Below are the code and all the weights of a small trained network. Each question names an input and a class and asks about switching units off, where a switched-off unit gives its printed mean instead of its output.

import numpy as np


def w(rows, s, z=0):
    codes = np.array(rows[::2]) - 128.0
    scale = np.full(codes.shape[1], s)
    scale[-1] = z or s
    return codes * scale


def norm(h):
    return h / np.sqrt((h * h).mean(-1, keepdims=True) + 1e-5)


def f(y):
    return y / 2 * (1 + np.tanh(0.7978845608 * (y + 0.044715 * y**3)))


def log_softmax(a):
    a = a - a.max(-1, keepdims=True)
    return a - np.log(np.exp(a).sum(-1, keepdims=True))


def net(x, mask):
    res = np.array(x, float).reshape(1, 6) / 4 @ E
    u = 0
    for l in range(3):
        y = f(norm(res) @ A[l][:, :-1].T + A[l][:, -1])
        res = res + np.where(mask[u : u + 8], y, B[l][:, -1]) @ B[l][:, :-1]
        u += 8
    return log_softmax(norm(res)[-1] @ U[:, :-1].T + U[:, -1])


A, B = {}, {}
E = w([
[103,155,62,81,141],'x0',
[3,95,150,158,123],'x1',
[150,96,140,229,219],'x2',
[134,131,80,198,185],'x3',
[135,103,97,225,92],'x4',
[109,234,157,181,102],'x5',
],0.007)
A[0] = w([
[138,172,68,39,36,61],'0.n1',
[65,156,104,103,218,81],'0.n2',
[155,105,98,51,157,158],'0.n3',
[92,177,148,181,139,52],'0.n4',
[211,72,230,78,115,110],'0.n5',
[5,68,155,66,66,2],'0.n6',
[89,88,79,96,153,143],'0.n7',
[32,171,96,82,236,15],'0.n8',
],0.011,0.0046)
B[0] = w([
[133,235,93,114,60,254],'0.n1',
[100,138,92,129,202,172],'0.n2',
[225,103,108,118,155,233],'0.n3',
[171,117,127,179,99,153],'0.n4',
[133,135,219,106,177,240],'0.n5',
[36,24,113,108,85,228],'0.n6',
[80,113,116,160,178,191],'0.n7',
[82,176,114,107,253,184],'0.n8',
],0.016,0.0048)
A[1] = w([
[49,94,131,124,81,50],'1.n1',
[58,39,117,97,78,29],'1.n2',
[100,93,184,150,121,95],'1.n3',
[113,141,81,97,77,16],'1.n4',
[124,17,63,119,144,30],'1.n5',
[203,85,142,106,148,188],'1.n6',
[218,88,88,72,116,6],'1.n7',
[175,111,114,253,137,115],'1.n8',
],0.015,0.0023)
B[1] = w([
[46,64,112,115,114,202],'1.n1',
[2,86,102,78,124,228],'1.n2',
[66,122,159,114,101,186],'1.n3',
[133,118,79,132,92,164],'1.n4',
[171,58,84,48,109,213],'1.n5',
[157,155,174,17,132,218],'1.n6',
[153,168,174,3,186,193],'1.n7',
[157,90,126,249,49,254],'1.n8',
],0.019,0.0062)
A[2] = w([
[147,95,99,74,139,66],'2.n1',
[139,220,90,157,27,159],'2.n2',
[105,140,253,201,103,193],'2.n3',
[130,124,104,165,207,81],'2.n4',
[71,140,125,148,138,70],'2.n5',
[66,166,98,178,205,12],'2.n6',
[186,60,113,171,89,7],'2.n7',
[126,153,145,126,122,108],'2.n8',
],0.019,0.0018)
B[2] = w([
[114,132,128,194,92,198],'2.n1',
[84,253,55,154,103,255],'2.n2',
[41,136,220,176,205,232],'2.n3',
[184,143,100,181,173,155],'2.n4',
[141,103,78,116,152,161],'2.n5',
[195,68,75,174,191,170],'2.n6',
[224,71,138,100,53,201],'2.n7',
[117,123,110,101,127,138],'2.n8',
],0.024,0.0082)
U = w([
[204,68,129,128,54,2],'0',
[161,114,71,179,199,166],'1',
[16,68,87,95,109,189],'2',
[66,155,225,136,161,73],'3',
[185,171,158,34,154,167],'4',
[94,247,56,120,83,100],'5',
[109,141,160,253,66,116],'6',
],0.019,0.003)

Each question gives the input, the list of numbers given to net, and the class t.
The units are the neurons (one row each of A and B). Each row of codes is followed by its name. A weight is (code - 128) times the scale printed after its matrix; where a second scale follows, it is the last column's (A, B and U).
mask holds one flag per neuron, layer by layer. A switched-off neuron (its flag False) gives its mean, the last column of its row in B, instead of its output. The means were averaged over made-up inputs and are rounded, as every weight is.
A unit's drop is (log p(t) with every unit on - log p(t) with that unit switched off) / (log p(t) with every unit on - log p(t) with every unit switched off).
The circuit of an input: a set's keep is (log p(t) with only the set's units on - log p(t) with every unit switched off) / (log p(t) with every unit on - log p(t) with every unit switched off). Starting from the 12 units with the biggest drops (on a tie, the unit counted first), units are removed one at a time, each time the one whose removal leaves the highest keep (on an exact tie, the one counted first), for as long as the keep stays at least 0.8.
circuit, biggest first: the units of the circuit, biggest drop first
most important unit: the unit with the biggest drop
top k neurons: the k neurons with the biggest drops, biggest first
k most important neurons of layer l: the k neurons of layer l with the biggest drops, biggest first
input [-1,-4,-5,-6,2,-3], class 5: most important unit => 0.n1
input [-1,-2,3,-5,-3,1], class 3: top 2 neurons => [0.n5; 1.n5]
input [4,0,3,-5,-4,8], class 1: 2 most important neurons of layer 1 => [1.n6; 1.n8]
input [1,-4,-7,-8,3,-8], class 4: top 3 neurons => [0.n3; 1.n7; 0.n5]
input [-6,2,-2,2,-7,7], class 3: top 4 neurons => [2.n3; 0.n1; 0.n6; 0.n3]
input [-8,-7,5,-6,-1,-3], class 3: top 3 neurons => [0.n5; 1.n5; 2.n3]
input [-8,-2,7,3,-4,-8], class 3: top 2 neurons => [0.n5; 0.n6]
input [8,-4,-3,8,-4,-3], class 1: top 2 neurons => [0.n8; 0.n7]
input [-7,5,8,-4,-5,-4], class 3: top 2 neurons => [0.n5; 0.n6]
input [7,-1,1,-5,-3,-2], class 4: top 3 neurons => [0.n3; 2.n2; 1.n8]
input [1,-7,5,-6,-3,6], class 4: top 4 neurons => [1.n8; 1.n6; 0.n7; 0.n6]
input [0,-5,5,-3,-5,6], class 3: top 4 neurons => [0.n3; 1.n5; 1.n7; 0.n1]
input [-2,0,-1,8,8,-3], class 0: top 4 neurons => [2.n7; 0.n1; 1.n5; 0.n5]
input [-3,-4,3,-7,3,-3], class 3: circuit, biggest first => [0.n5]
input [-4,4,0,-3,-2,7], class 2: 3 most important neurons of layer 0 => [0.n3; 0.n5; 0.n1]
input [-6,-5,6,2,4,-4], class 0: 2 most important neurons of layer 2 => [2.n7; 2.n2]
input [3,-7,-4,7,-3,-1], class 4: 2 most important neurons of layer 1 => [1.n7; 1.n8]
input [0,-1,-8,-4,-6,-8], class 4: 3 most important neurons of layer 0 => [0.n3; 0.n5; 0.n1]
input [-3,-4,0,-8,-2,6], class 3: 3 most important neurons of layer 1 => [1.n5; 1.n4; 1.n8]
input [6,-6,5,2,8,6], class 6: circuit, biggest first => [1.n8]
input [3,-8,-1,8,2,-2], class 4: 2 most important neurons of layer 1 => [1.n7; 1.n6]
input [4,-5,4,7,5,2], class 6: 2 most important neurons of layer 2 => [2.n3; 2.n2]
